Below is a small trained network, with its code and all its weights. Each question gives an input and a class and asks what happens when units are switched off, that is, made to give their printed mean instead of their output.

import numpy as np


def w(rows, s, z=0):
    codes = np.array(rows[::2]) - 128.0
    scale = np.full(codes.shape[1], s)
    scale[-1] = z or s
    return codes * scale


def f(y):
    return np.maximum(y, 0)


def log_softmax(a):
    a = a - a.max(-1, keepdims=True)
    return a - np.log(np.exp(a).sum(-1, keepdims=True))


def net(x, mask):
    res = np.array(x, float).reshape(1, 3) / 4 @ E
    y = f(res @ A[0][:, :-1].T + A[0][:, -1])
    res = res + np.where(mask, y, B[0][:, -1]) @ B[0][:, :-1]
    return log_softmax(res[-1] @ U[:, :-1].T + U[:, -1])


A, B = {}, {}
E = w([
[109,28,108,149,217,33,45,62,143,72],'x0',
[254,174,52,41,130,38,93,152,149,160],'x1',
[79,71,133,54,8,166,133,216,181,189],'x2',
],0.01)
A[0] = w([
[75,125,168,182,172,106,104,54,84,24,162],'n0',
[45,2,174,185,84,122,61,158,177,92,185],'n1',
[106,83,57,69,119,89,70,149,180,149,206],'n2',
[45,52,151,140,81,208,133,192,199,157,233],'n3',
[148,194,74,163,169,30,126,97,106,116,252],'n4',
[67,155,157,170,154,212,223,110,93,125,205],'n5',
[211,196,75,59,140,41,132,173,136,157,163],'n6',
[76,165,168,103,46,189,190,193,149,140,174],'n7',
],0.0075,0.0038)
B[0] = w([
[139,120,172,196,219,100,99,16,153,141,229],'n0',
[101,13,118,12,181,47,156,99,116,145,224],'n1',
[107,177,28,45,46,71,120,105,193,110,200],'n2',
[102,62,179,102,111,103,180,175,97,226,253],'n3',
[164,166,115,149,145,146,58,113,140,47,211],'n4',
[156,130,213,174,114,186,108,74,24,184,233],'n5',
[183,240,118,86,135,97,46,205,156,92,227],'n6',
[226,161,186,152,26,205,217,207,2,206,253],'n7',
],0.0079,0.013)
U = w([
[75,90,133,88,34,67,181,177,82,158,78],'0',
[130,170,141,223,196,119,85,15,101,41,226],'1',
[79,79,205,138,191,111,146,94,77,184,34],'2',
[143,198,180,163,31,227,231,173,61,191,147],'3',
[178,253,119,99,113,88,25,204,183,104,208],'4',
[78,115,111,169,120,170,168,181,167,75,4],'5',
[25,86,83,51,133,76,140,70,209,109,113],'6',
],0.0077,0.0027)

Each question gives the input, the list of numbers given to net, and the class t.
The units are the neurons (one row each of A and B). Each row of codes is followed by its name. A weight is (code - 128) times the scale printed after its matrix; where a second scale follows, it is the last column's (A, B and U).
mask holds one flag per neuron, in row order. A switched-off neuron (its flag False) gives its mean, the last column of its row in B, instead of its output. The means were averaged over made-up inputs and are rounded, as every weight is.
A unit's drop is (log p(t) with every unit on - log p(t) with that unit switched off) / (log p(t) with every unit on - log p(t) with every unit switched off).
The circuit of an input: a set's keep is (log p(t) with only the set's units on - log p(t) with every unit switched off) / (log p(t) with every unit on - log p(t) with every unit switched off). Starting from all 8 units, units are removed one at a time, each time the one whose removal leaves the highest keep (on an exact tie, the one counted first), for as long as the keep stays at least 0.8.
circuit, biggest first: the units of the circuit, biggest drop first
k most important neurons: the k neurons with the biggest drops, biggest first
drop when u is switched off: that unit's drop, to one decimal
input [5,0,-1], class 1: circuit, biggest first : n3
input [2,-4,4], class 0: circuit, biggest first : n1; n0
input [6,-2,7], class 6: 2 most important neurons : n7; n1
input [5,4,-3], class 4: 2 most important neurons : n6; n5
input [0,-1,6], class 0: 3 most important neurons : n1; n5; n3
input [-3,4,2], class 4: 3 most important neurons : n6; n5; n3
input [5,-2,-2], class 1: 2 most important neurons : n3; n0
input [0,-1,8], class 0: 2 most important neurons : n1; n5
input [2,-1,2], class 6: 2 most important neurons : n7; n5
input [1,-1,3], class 0: 2 most important neurons : n0; n5
input [1,-5,7], class 0: 2 most important neurons : n1; n3
input [8,-2,0], class 6: 2 most important neurons : n1; n5
input [7,-4,8], class 6: 2 most important neurons : n1; n7
input [-7,5,-1], class 4: circuit, biggest first : n6
input [8,4,0], class 4: drop when n6 is switched off : 0.3
input [6,-2,5], class 6: drop when n7 is switched off : 0.3
input [5,4,5], class 6: drop when n2 is switched off : 0.2
